How the elements are linked:
σ: w354->w66, w322->w665, w818->w820, w943->w816, w862->w571, w826->w661, w150->w618, w260->w330, w989->w833, w345->w150, w618->w285, w665->w4, w820->w931, w330->w479, w571->w366, w366->w322, w500->w208, w246->w441, w317->w841, w931->w826, w816->w723, w841->w246, w332->w356, w833->w260, w723->w354, w4->w818, w285->w642, w642->w862, w88->w141, w443->w509, w661->w317, w524->w989, w509->w88, w141->w524, w208->w443, w441->w345, w67->w500, w356->w67, w66->w332, w479->w943
ξ: w354->w818, w322->w356, w818->w354, w943->w826, w862->w208, w826->w943, w150->w141, w260->w841, w989->w441, w345->w524, w618->w88, w665->w332, w820->w723, w330->w317, w571->w500, w366->w67, w500->w571, w246->w833, w317->w330, w931->w816, w816->w931, w841->w260, w332->w665, w833->w246, w723->w820, w4->w66, w285->w509, w642->w443, w88->w618, w443->w642, w661->w479, w524->w345, w509->w285, w141->w150, w208->w862, w441->w989, w67->w366, w356->w322, w66->w4, w479->w661
α: w354->w723, w322->w366, w818->w4, w943->w479, w862->w642, w826->w931, w150->w345, w260->w833, w989->w524, w345->w441, w618->w150, w665->w322, w820->w818, w330->w260, w571->w862, w366->w571, w500->w67, w246->w841, w317->w661, w931->w820, w816->w943, w841->w317, w332->w66, w833->w989, w723->w816, w4->w665, w285->w618, w642->w285, w88->w509, w443->w208, w661->w826, w524->w141, w509->w443, w141->w88, w208->w500, w441->w246, w67->w356, w356->w332, w66->w354, w479->w330

The rows follow the links: the fewer symbols apart two elements are, the more alike their rows tend to be.

Each row is also shifted at random along 6 hidden directions that mean nothing.

Known rows, each with its element:
-11 21 27 -38 11 -3 -41 28 14 -94 24 25 -20 -97 -12 -20 0 -36 11 -13 20 4 37 -101 -33 -2 76 -20 -25: w509
-47 44 -12 -16 16 -6 -21 8 31 -23 -15 -16 -2 -49 -8 28 -72 -23 -31 -39 -25 10 -23 -13 -41 -19 -13 9 -14: w366
130 24 36 -35 -27 21 19 14 -1 59 59 -17 -13 30 -34 -33 31 50 -22 -43 26 -21 65 35 5 -3 -39 -7 1: w150
-43 -24 26 -31 -29 29 17 -35 -18 38 28 -20 13 33 -34 8 -41 56 29 -17 -41 41 -9 24 77 25 -26 7 -14: w989
115 26 68 -17 18 45 -37 -9 30 -28 -50 -18 -96 -25 95 -6 39 35 0 61 -79 20 -49 -16 52 65 -35 38 8: w642
-27 0 18 8 -31 -50 18 -11 0 16 24 -49 42 -5 -8 23 -11 17 -20 -56 5 -45 32 37 -27 -31 -49 -16 -29: w246
-23 -10 33 -26 21 -21 12 -27 13 -64 22 27 -65 -12 16 -16 -9 51 0 8 -38 30 27 -35 39 11 -13 9 0: w826
3 62 32 -14 -61 70 23 -1 -71 80 39 5 64 0 -69 3 -115 55 -17 2 43 121 -58 5 -17 -9 -31 -11 -61: w4
-46 52 5 5 15 -18 -20 -11 45 -3 30 17 -30 17 10 -5 27 13 12 -19 -15 -48 10 2 13 7 -2 -29 32: w330
6 -50 0 15 20 -69 16 -23 -3 -28 7 -6 -12 43 -21 -13 -2 -6 18 3 7 -8 7 -19 13 7 33 16 19: w661
40 26 24 -9 -41 46 -26 18 2 37 25 1 20 -12 -8 3 35 -5 53 -2 5 -20 2 -4 48 22 26 -32 -3: w345
-86 37 22 16 20 0 -27 -3 23 5 -4 -16 4 -1 21 -9 17 -14 -37 -9 34 -41 -17 6 -83 10 -9 -41 -8: w479
-19 -57 19 -30 -11 -2 28 -6 -42 -2 -3 -41 22 -14 -6 0 -10 18 -37 -16 16 13 37 20 -26 -5 -38 3 -60: w141
53 -15 -41 -52 9 10 22 22 26 -4 6 -8 -31 -6 -9 9 -27 14 -35 -36 -28 2 56 30 28 -27 -43 28 14: w66
40 36 11 75 -33 6 -1 -25 -8 0 -41 26 13 15 -12 -40 18 -42 -8 34 26 -8 -47 -29 -66 -5 47 50 -3: w500
82 -14 62 -25 -30 12 -18 12 -19 -61 -13 -30 -19 -88 38 -19 37 -9 -10 17 -9 -1 26 -41 -13 17 15 18 -55: w88
76 42 -3 -9 42 -28 -36 27 20 4 50 -1 -21 21 -6 21 17 4 44 -9 21 -5 3 -18 31 3 22 -60 58: w943

The symbols that take the first to the second take the third to the fourth. What is the fourth?
Answers are names.
-9 -36 7 17 -2 30 6 -16 -33 -29 -32 33 7 14 -21 -54 18 -27 -8 42 41 19 -9 -53 -50 39 60 28 -23
to -17 0 -18 33 -30 44 27 -33 -37 53 -33 0 45 50 -58 -34 -58 -16 -38 5 26 45 -53 19 -64 2 5 56 -20
as -60 -31 25 -72 -19 32 8 -24 -29 17 33 -28 36 2 -95 -22 -82 18 -22 -63 12 51 14 -14 -23 27 17 3 -62
to w862

99 1 -32 -17 -17 45 -9 11 50 -24 -41 15 -27 -28 -24 -48 14 -63 -20 -25 -26 -32 36 -24 -16 4 49 83 13
to -60 3 4 19 -1 -15 13 -33 28 26 -2 -12 13 43 -27 -46 19 -12 -47 -50 20 -68 24 25 -68 4 -19 14 -6
as -48 -67 -93 -21 47 2 27 33 -37 49 8 -13 69 54 -57 28 -56 -36 -4 -13 68 39 -7 30 -16 -9 20 -32 13
to w989

-95 36 8 18 30 -7 -37 4 25 -5 -5 16 -16 -5 80 56 35 18 35 43 -28 -25 -45 14 30 15 -27 -63 31
to -128 13 -27 -36 0 -8 8 12 -3 31 62 -9 58 3 -66 28 -50 2 9 -70 29 -9 25 17 -10 -19 -5 -73 -11
as -41 15 -56 10 -21 5 -3 34 9 -7 -16 27 39 -54 -15 14 -5 -54 -6 -21 17 -29 27 -2 -39 -48 20 2 -3
to w208

132 -26 -8 -26 4 5 20 27 -5 18 -31 -48 -20 -13 49 13 25 16 -41 6 -17 -7 29 58 8 -21 -74 28 -1
to 56 -60 -66 49 63 -67 18 -2 6 19 -36 -18 -7 84 19 19 37 -33 -5 29 15 -37 -15 41 0 -3 2 16 68
as 35 13 1 21 -4 -38 -7 12 -7 -35 31 23 23 -12 -57 -27 -2 -34 10 -3 70 2 17 -65 -52 -23 77 -12 3
to w246

35 12 -18 39 1 -23 -8 -1 -1 24 -33 -30 18 6 7 41 -42 -31 22 17 -20 21 -72 13 10 -5 8 16 22
to -2 -15 7 14 -23 48 19 -3 -48 -2 -11 45 1 9 9 -24 13 13 18 61 15 48 -25 -25 11 12 20 4 -18
as -43 -50 -50 15 41 -103 8 -13 12 -46 19 -1 1 38 -25 22 9 -31 60 -21 -12 -39 18 -16 47 -21 63 -19 54
to w150

-91 2 -13 -5 -12 -12 3 14 2 25 14 -12 39 -18 8 38 16 -8 39 -24 -2 -49 24 34 29 -22 -13 -51 -5
to 46 43 31 47 -24 -37 13 -11 -28 5 13 13 3 8 -1 -8 -8 30 -11 24 20 21 -23 -10 -25 -35 -25 2 -1
as -67 -1 36 2 -26 20 11 -41 20 10 -37 -27 -16 -10 47 -14 26 30 -49 -18 -53 -47 11 41 -10 21 -74 37 -36
to w820

93 38 99 -54 -19 -9 -17 -43 11 -34 64 -16 -56 -7 -66 -32 -78 62 8 -40 -46 75 -6 -74 35 38 19 29 -21
to 30 7 43 14 -25 -26 -17 -31 -15 0 16 -48 32 12 -47 8 -41 -21 56 -17 -15 11 -50 -24 20 28 57 -1 -13
as 95 -14 22 -4 5 52 -21 34 -25 24 -53 -61 24 -22 26 -7 18 -43 -46 27 37 7 -28 6 -84 30 12 20 -42
to w66

-158 33 -48 26 2 13 0 -21 22 -15 -16 65 0 -2 -4 10 -31 -16 -1 4 -16 7 -27 -16 -19 -20 14 7 21
to 26 39 45 -14 -53 78 14 4 -28 9 -7 19 16 -47 -24 -50 -23 26 -69 -3 34 40 22 -18 -72 -7 -25 36 -70
as 96 53 -33 -9 -8 -31 -3 25 31 3 50 8 2 -10 -75 13 -49 -29 21 -58 5 1 24 -16 19 -52 35 4 33
to w443

12 -3 41 29 -41 -26 -9 -12 -14 24 -19 -60 47 -4 -3 5 7 -20 5 -23 3 -40 -18 22 -23 2 -6 -1 -37
to 77 27 7 7 14 -15 -8 -14 0 30 7 -39 4 40 -33 12 -77 12 -7 0 -12 55 -68 0 2 12 -3 18 17
as -26 15 27 -54 21 63 -5 -18 -22 60 35 -20 1 62 -50 -25 -69 56 -52 -7 41 83 -34 7 -40 50 -29 -18 -18
to w818

157 -52 29 -16 -43 -8 21 -12 -17 16 4 -45 5 19 -53 -43 21 2 0 -32 -2 -16 55 8 23 12 16 49 -20
to -46 -10 -29 -31 36 25 15 15 12 22 14 19 -28 20 46 3 51 44 -24 -3 2 -30 52 42 15 -1 -68 -30 18
as 50 46 -1 -74 49 -1 -35 42 11 7 90 -8 -10 0 -58 23 -61 20 18 -42 33 47 12 -27 18 -4 28 -60 31
to w661

36 -3 -33 -13 -9 18 -15 35 10 37 40 2 47 22 -87 -38 40 -65 29 -50 73 -64 56 -17 -32 3 91 -20 17
to -14 1 66 12 -35 -33 -3 -36 -11 -3 -9 -76 24 -18 5 -1 -37 11 -33 -35 -13 -6 -26 10 -50 6 -27 18 -55
as -65 47 1 9 -38 58 -16 16 -26 27 -20 16 56 -42 -20 30 -61 -31 20 24 9 64 -72 -19 -11 -6 27 -13 -30
to w571

127 -4 8 -54 25 -23 14 40 5 17 27 -55 -10 -13 -3 -5 -18 28 -93 -56 36 -13 82 43 -60 -40 -86 6 -26
to 26 -9 33 21 -20 -35 -35 -10 38 -58 -25 -29 -5 -53 22 -2 41 -55 43 -12 -36 -66 0 -41 1 17 65 24 -3
as 0 0 -34 17 48 -51 -14 31 18 2 6 -13 7 20 26 4 49 -37 -9 -5 56 -69 27 8 -54 -18 6 -48 36
to w441

-35 -55 -3 -12 10 -34 35 8 -51 -14 12 -19 34 -6 6 26 -5 18 -9 1 30 11 37 18 -11 -23 -32 -39 -31
to -42 -31 6 -25 19 3 20 -14 4 -49 17 37 -23 -11 -28 -67 2 3 -81 -25 45 -1 80 -43 -93 -13 6 25 -36
as 15 17 -47 -19 53 -65 -1 6 47 -26 24 1 -42 12 -9 29 -44 1 -8 -43 -28 -1 19 8 27 -28 -14 1 56
to w479

